Below is a small trained network, with its code and all its weights. Each question gives an input and a class and asks what happens when units are switched off, that is, made to give their printed mean instead of their output.

import numpy as np


def w(rows, s, z=0):
    codes = np.array(rows[::2]) - 128.0
    scale = np.full(codes.shape[1], s)
    scale[-1] = z or s
    return codes * scale


def norm(h):
    return h / np.sqrt((h * h).mean(-1, keepdims=True) + 1e-5)


def f(y):
    return y / 2 * (1 + np.tanh(0.7978845608 * (y + 0.044715 * y**3)))


def log_softmax(a):
    a = a - a.max(-1, keepdims=True)
    return a - np.log(np.exp(a).sum(-1, keepdims=True))


def net(x, mask):
    res = np.array(x, float).reshape(1, 4) / 4 @ E
    u = 0
    for l in range(3):
        y = f(norm(res) @ A[l][:, :-1].T + A[l][:, -1])
        res = res + np.where(mask[u : u + 12], y, B[l][:, -1]) @ B[l][:, :-1]
        u += 12
    return log_softmax(norm(res)[-1] @ U[:, :-1].T + U[:, -1])


A, B = {}, {}
E = w([
[173,58,116,170],'x0',
[138,82,144,38],'x1',
[172,163,2,108],'x2',
[191,168,208,125],'x3',
],0.0083)
A[0] = w([
[173,97,148,143,163],'0.n0',
[234,80,72,184,129],'0.n1',
[161,186,185,172,175],'0.n2',
[43,35,57,197,109],'0.n3',
[155,109,38,69,59],'0.n4',
[128,139,129,134,109],'0.n5',
[110,115,215,169,109],'0.n6',
[120,47,73,3,135],'0.n7',
[101,170,19,67,4],'0.n8',
[26,138,88,104,106],'0.n9',
[125,121,130,63,23],'0.n10',
[120,200,85,110,132],'0.n11',
],0.0078,0.0031)
B[0] = w([
[184,30,81,204,167],'0.n0',
[144,36,214,125,216],'0.n1',
[104,75,91,109,225],'0.n2',
[48,113,62,74,229],'0.n3',
[162,118,109,147,195],'0.n4',
[143,143,128,133,121],'0.n5',
[182,98,85,74,219],'0.n6',
[117,71,129,31,254],'0.n7',
[209,207,90,127,201],'0.n8',
[36,233,200,132,179],'0.n9',
[163,147,180,106,114],'0.n10',
[255,11,113,135,182],'0.n11',
],0.006,0.0032)
A[1] = w([
[88,124,171,159,125],'1.n0',
[86,90,80,101,91],'1.n1',
[194,196,175,123,43],'1.n2',
[229,101,192,142,165],'1.n3',
[125,156,124,233,122],'1.n4',
[113,240,153,101,80],'1.n5',
[124,202,138,113,129],'1.n6',
[108,245,140,67,135],'1.n7',
[83,82,174,163,59],'1.n8',
[70,108,174,111,251],'1.n9',
[95,171,120,217,225],'1.n10',
[146,159,66,224,114],'1.n11',
],0.013,0.0017)
B[1] = w([
[241,127,151,113,164],'1.n0',
[97,184,149,167,180],'1.n1',
[10,154,102,177,176],'1.n2',
[41,166,75,126,254],'1.n3',
[74,57,132,15,170],'1.n4',
[114,57,90,174,191],'1.n5',
[147,17,77,112,160],'1.n6',
[122,2,127,167,222],'1.n7',
[209,156,162,134,187],'1.n8',
[201,186,138,196,210],'1.n9',
[153,100,159,24,173],'1.n10',
[154,120,154,59,183],'1.n11',
],0.0084,0.006)
A[2] = w([
[121,134,133,25,78],'2.n0',
[134,93,104,195,68],'2.n1',
[167,145,149,52,73],'2.n2',
[99,99,203,130,157],'2.n3',
[128,193,115,152,3],'2.n4',
[118,172,182,2,117],'2.n5',
[173,131,58,210,94],'2.n6',
[167,131,90,114,133],'2.n7',
[117,124,199,91,133],'2.n8',
[168,187,9,50,139],'2.n9',
[41,67,69,167,176],'2.n10',
[146,110,106,202,41],'2.n11',
],0.0088,0.0052)
B[2] = w([
[108,130,144,95,152],'2.n0',
[106,96,106,110,134],'2.n1',
[83,59,155,27,131],'2.n2',
[117,133,3,146,176],'2.n3',
[102,73,163,119,109],'2.n4',
[82,83,93,104,159],'2.n5',
[158,79,224,109,138],'2.n6',
[145,108,227,136,146],'2.n7',
[156,151,73,78,149],'2.n8',
[137,172,193,201,219],'2.n9',
[111,159,207,203,255],'2.n10',
[74,90,139,2,120],'2.n11',
],0.0071,0.0062)
U = w([
[148,51,136,171,194],'0',
[70,149,133,166,177],'1',
[140,65,139,60,91],'2',
[251,146,163,148,145],'3',
[124,161,175,132,3],'4',
],0.019,0.0057)

Each question gives the input, the list of numbers given to net, and the class t.
The units are the neurons (one row each of A and B). Each row of codes is followed by its name. A weight is (code - 128) times the scale printed after its matrix; where a second scale follows, it is the last column's (A, B and U).
mask holds one flag per neuron, layer by layer. A switched-off neuron (its flag False) gives its mean, the last column of its row in B, instead of its output. The means were averaged over made-up inputs and are rounded, as every weight is.
A unit's drop is (log p(t) with every unit on - log p(t) with that unit switched off) / (log p(t) with every unit on - log p(t) with every unit switched off).
The circuit of an input: a set's keep is (log p(t) with only the set's units on - log p(t) with every unit switched off) / (log p(t) with every unit on - log p(t) with every unit switched off). Starting from the 12 units with the biggest drops (on a tie, the unit counted first), units are removed one at a time, each time the one whose removal leaves the highest keep (on an exact tie, the one counted first), for as long as the keep stays at least 0.8.
circuit, biggest first: the units of the circuit, biggest drop first
k most important neurons: the k neurons with the biggest drops, biggest first
k most important neurons of layer l: the k neurons of layer l with the biggest drops, biggest first
input [3,0,2,5], class 1: circuit, biggest first => (1.n3)
input [-5,6,8,-6], class 3: circuit, biggest first => (0.n8 1.n3 2.n9)
input [7,-4,8,-3], class 3: circuit, biggest first => (1.n7 1.n11 2.n9)
input [5,-5,5,-7], class 1: circuit, biggest first => (0.n3 1.n7 1.n1)
input [-4,4,-6,8], class 1: 2 most important neurons of layer 1 => (1.n2 1.n3)
input [-6,-7,0,4], class 2: 2 most important neurons => (1.n10 1.n4)
input [-4,1,-8,5], class 3: circuit, biggest first => (1.n9 1.n0)
input [-2,-7,7,5], class 2: 2 most important neurons => (1.n11 1.n4)
input [-8,-3,8,4], class 0: 2 most important neurons => (1.n7 1.n5)
input [4,-2,-8,5], class 3: 3 most important neurons => (1.n8 1.n0 1.n7)
input [-6,-6,-5,3], class 0: 2 most important neurons => (0.n1 1.n5)
input [-8,-8,-8,-5], class 0: 4 most important neurons => (1.n5 1.n7 0.n9 0.n0)
input [6,0,-7,-2], class 3: 2 most important neurons of layer 1 => (1.n8 1.n7)
input [4,-3,7,7], class 1: most important neuron of layer 1 => (1.n3)
input [-5,4,-3,0], class 0: 2 most important neurons => (1.n7 0.n1)
input [-8,-8,7,1], class 0: 3 most important neurons of layer 1 => (1.n7 1.n5 1.n2)
input [4,-6,0,-4], class 2: 3 most important neurons => (0.n7 1.n10 1.n11)
input [0,3,8,-6], class 3: 2 most important neurons => (0.n8 1.n3)
input [5,-3,-4,-7], class 1: 2 most important neurons of layer 0 => (0.n3 0.n11)
input [3,3,-4,-8], class 1: most important neuron => (0.n3)
input [-6,7,3,7], class 1: 3 most important neurons of layer 1 => (1.n2 1.n0 1.n8)
input [0,-8,-7,5], class 2: 2 most important neurons => (1.n4 1.n10)
